Here is a tiny trained network, its code and every weight. The questions are about switching its units off for an input and a class, where a switched-off unit gives its printed mean instead of its output.

import numpy as np


def w(rows, s, z=0):
    codes = np.array(rows[::2]) - 128.0
    scale = np.full(codes.shape[1], s)
    scale[-1] = z or s
    return codes * scale


def f(y):
    return y / 2 * (1 + np.tanh(0.7978845608 * (y + 0.044715 * y**3)))


def log_softmax(a):
    a = a - a.max(-1, keepdims=True)
    return a - np.log(np.exp(a).sum(-1, keepdims=True))


def net(x, mask):
    res = np.array(x, float).reshape(1, 8) / 4 @ E
    y = f(res @ A[0][:, :-1].T + A[0][:, -1])
    res = res + np.where(mask, y, B[0][:, -1]) @ B[0][:, :-1]
    return log_softmax(res[-1] @ U[:, :-1].T + U[:, -1])


A, B = {}, {}
E = w([
[129,108,116,147,142,140,118,107,123],'x0',
[126,68,48,144,178,91,168,198,248],'x1',
[137,137,122,150,132,145,150,120,131],'x2',
[141,128,107,147,130,134,152,117,114],'x3',
[115,148,142,145,131,143,142,139,142],'x4',
[77,217,71,52,242,141,93,84,110],'x5',
[128,128,141,153,153,146,143,122,133],'x6',
[205,199,119,202,146,88,50,215,108],'x7',
],0.013)
A[0] = w([
[105,153,46,80,221,96,159,146,198,84],'N1',
[158,148,113,118,125,160,139,86,119,123],'N2',
[135,202,163,125,148,160,76,98,31,97],'N3',
[217,198,106,219,160,99,20,210,103,172],'N4',
[71,101,132,83,104,149,181,96,141,254],'N5',
[171,42,140,202,97,114,121,172,165,152],'N6',
[168,10,146,173,88,104,173,208,204,134],'N7',
[167,101,244,180,10,156,113,88,64,240],'N8',
[102,62,137,116,106,142,171,103,164,241],'N9',
[112,124,151,161,124,105,147,105,109,87],'N10',
[119,127,122,141,130,125,118,112,137,136],'N11',
[145,92,223,169,44,140,129,115,65,214],'N12',
[147,154,125,160,141,130,98,139,113,161],'N13',
[146,46,158,144,89,121,173,159,163,141],'N14',
[113,135,62,110,184,138,119,140,181,75],'N15',
[81,154,157,83,122,168,133,55,52,208],'N16',
[105,224,164,92,156,150,85,46,40,146],'N17',
[141,167,149,131,149,144,92,129,74,142],'N18',
],0.013,0.0073)
B[0] = w([
[150,25,151,134,188,155,126,159,88,212],'N1',
[103,147,136,112,109,132,112,135,130,147],'N2',
[86,213,108,137,180,93,161,111,130,219],'N3',
[251,196,123,108,188,132,114,126,172,251],'N4',
[59,81,136,157,63,184,138,123,91,216],'N5',
[181,100,108,133,59,140,121,134,198,211],'N6',
[131,164,119,152,76,72,123,105,213,243],'N7',
[144,28,134,89,225,166,117,160,57,249],'N8',
[35,86,119,139,129,40,139,114,124,208],'N9',
[131,118,147,74,135,115,123,118,135,136],'N10',
[121,132,145,130,126,125,135,147,131,131],'N11',
[148,43,133,126,196,163,141,169,99,221],'N12',
[136,150,137,106,137,99,132,141,106,163],'N13',
[108,115,110,148,121,41,76,124,135,202],'N14',
[130,85,120,88,166,146,114,156,86,178],'N15',
[117,144,161,133,61,211,132,138,97,227],'N16',
[97,232,158,124,97,155,143,91,86,246],'N17',
[126,166,124,119,157,98,156,112,114,179],'N18',
],0.024,0.026)
U = w([
[76,11,161,109,129,166,168,171,55,254],'0',
[223,110,116,60,237,160,150,192,128,175],'1',
[63,94,115,175,9,66,146,94,164,155],'2',
[226,170,101,120,48,115,101,130,235,12],'3',
[72,171,179,125,15,206,199,77,95,80],'4',
[156,254,131,95,152,107,192,75,128,32],'5',
],0.0081,0.003)

Each question gives the input, the list of numbers given to net, and the class t.
The units are the neurons (one row each of A and B). Each row of codes is followed by its name. A weight is (code - 128) times the scale printed after its matrix; where a second scale follows, it is the last column's (A, B and U).
mask holds one flag per neuron, in row order. A switched-off neuron (its flag False) gives its mean, the last column of its row in B, instead of its output. The means were averaged over made-up inputs and are rounded, as every weight is.
A unit's drop is (log p(t) with every unit on - log p(t) with that unit switched off) / (log p(t) with every unit on - log p(t) with every unit switched off).
The circuit of an input: a set's keep is (log p(t) with only the set's units on - log p(t) with every unit switched off) / (log p(t) with every unit on - log p(t) with every unit switched off). Starting from the 12 units with the biggest drops (on a tie, the unit counted first), units are removed one at a time, each time the one whose removal leaves the highest keep (on an exact tie, the one counted first), for as long as the keep stays at least 0.8.
units of the circuit, in order: the units of the circuit, biggest drop first
k most important neurons: the k neurons with the biggest drops, biggest first
drop when u is switched off: that unit's drop, to one decimal
input [-3,-1,6,1,2,1,-5,-4], class 4: units of the circuit, in order : [N8]
input [-8,1,-3,-8,7,-7,2,-8], class 2: 2 most important neurons : [N7, N14]
input [4,0,4,1,8,1,2,4], class 5: 2 most important neurons : [N8, N12]
input [4,-7,1,5,8,1,7,2], class 5: 2 most important neurons : [N17, N3]
input [-7,6,-8,-4,6,0,7,2], class 3: 2 most important neurons : [N8, N7]
input [-5,-8,7,0,0,1,-6,1], class 5: 2 most important neurons : [N17, N3]
input [-3,2,-5,-8,7,7,-3,0], class 0: 2 most important neurons : [N4, N1]
input [-6,0,-4,6,1,5,1,-4], class 4: 2 most important neurons : [N8, N12]
input [8,-4,0,-7,1,6,-5,1], class 5: 2 most important neurons : [N3, N5]
input [-4,1,2,-8,8,0,4,6], class 3: 3 most important neurons : [N8, N12, N1]
input [3,-1,4,-6,-3,1,-2,-8], class 4: 2 most important neurons : [N8, N1]
input [6,2,-4,-5,2,1,-7,-2], class 0: 2 most important neurons : [N7, N4]
input [-6,8,-6,3,4,1,6,-1], class 0: drop when N15 is switched off : 1.7
input [1,-3,-7,2,-5,-8,-5,1], class 1: units of the circuit, in order : [N5]
input [4,3,-2,2,-5,0,-3,-5], class 2: drop when N8 is switched off : 0.9
input [-8,6,8,7,5,-1,-5,6], class 3: drop when N1 is switched off : 0.0
